Below are the code and all the weights of a small trained network. Each question names an input and a class and asks about switching units off, where a switched-off unit gives its printed mean instead of its output.

import numpy as np


def w(rows, s, z=0):
    codes = np.array(rows[::2]) - 128.0
    scale = np.full(codes.shape[1], s)
    scale[-1] = z or s
    return codes * scale


def f(y):
    return y / 2 * (1 + np.tanh(0.7978845608 * (y + 0.044715 * y**3)))


def log_softmax(a):
    a = a - a.max(-1, keepdims=True)
    return a - np.log(np.exp(a).sum(-1, keepdims=True))


def net(x, mask):
    res = np.array(x, float).reshape(1, 4) / 4 @ E
    y = f(res @ A[0][:, :-1].T + A[0][:, -1])
    res = res + np.where(mask, y, B[0][:, -1]) @ B[0][:, :-1]
    return log_softmax(res[-1] @ U[:, :-1].T + U[:, -1])


A, B = {}, {}
E = w([
[195,143,96],'x0',
[188,166,196],'x1',
[166,157,113],'x2',
[90,249,122],'x3',
],0.016)
A[0] = w([
[234,75,170,226],'neuron 1',
[70,73,67,162],'neuron 2',
[178,177,3,252],'neuron 3',
[78,166,55,75],'neuron 4',
[167,164,35,115],'neuron 5',
[131,254,207,138],'neuron 6',
[164,123,79,122],'neuron 7',
[92,175,211,6],'neuron 8',
[61,254,198,144],'neuron 9',
],0.0087,0.0045)
B[0] = w([
[250,41,204,233],'neuron 1',
[82,83,61,206],'neuron 2',
[215,136,34,224],'neuron 3',
[27,100,52,173],'neuron 4',
[138,254,49,172],'neuron 5',
[97,234,170,247],'neuron 6',
[182,110,77,147],'neuron 7',
[89,188,145,159],'neuron 8',
[1,116,168,255],'neuron 9',
],0.0072,0.011)
U = w([
[38,157,199,94],'0',
[246,203,149,77],'1',
[206,57,241,94],'2',
[104,158,106,61],'3',
[65,72,167,148],'4',
[78,57,168,253],'5',
[153,132,48,38],'6',
[101,177,205,98],'7',
],0.011,0.0069)

Each question gives the input, the list of numbers given to net, and the class t.
The units are the neurons (one row each of A and B). Each row of codes is followed by its name. A weight is (code - 128) times the scale printed after its matrix; where a second scale follows, it is the last column's (A, B and U).
mask holds one flag per neuron, in row order. A switched-off neuron (its flag False) gives its mean, the last column of its row in B, instead of its output. The means were averaged over made-up inputs and are rounded, as every weight is.
A unit's drop is (log p(t) with every unit on - log p(t) with that unit switched off) / (log p(t) with every unit on - log p(t) with every unit switched off).
The circuit of an input: a set's keep is (log p(t) with only the set's units on - log p(t) with every unit switched off) / (log p(t) with every unit on - log p(t) with every unit switched off). Starting from all 9 units, units are removed one at a time, each time the one whose removal leaves the highest keep (on an exact tie, the one counted first), for as long as the keep stays at least 0.8.
units of the circuit, in order: the units of the circuit, biggest drop first
unit that matters most: the unit with the biggest drop
top k neurons: the k neurons with the biggest drops, biggest first
drop of u: that unit's drop, to one decimal
input [4,-4,0,-3], class 6: units of the circuit, in order : (neuron 9; neuron 3)
input [-5,2,-6,-8], class 2: unit that matters most : neuron 1
input [0,7,-3,3], class 0: top 2 neurons : (neuron 9; neuron 3)
input [2,5,7,8], class 7: top 3 neurons : (neuron 9; neuron 3; neuron 6)
input [4,4,-5,4], class 0: top 2 neurons : (neuron 9; neuron 1)
input [0,-5,5,-8], class 2: top 2 neurons : (neuron 1; neuron 9)
input [4,-5,-3,-8], class 2: top 2 neurons : (neuron 1; neuron 9)
input [4,7,1,8], class 7: top 2 neurons : (neuron 9; neuron 3)
input [5,3,4,8], class 7: top 3 neurons : (neuron 9; neuron 6; neuron 1)
input [3,2,0,5], class 0: top 3 neurons : (neuron 9; neuron 1; neuron 6)
input [-5,2,5,-4], class 2: drop of neuron 9 : 0.1
input [4,5,-5,5], class 0: drop of neuron 4 : -0.1
input [7,3,-7,7], class 0: drop of neuron 1 : 0.2
input [-5,4,-5,-4], class 2: top neuron : (neuron 9)
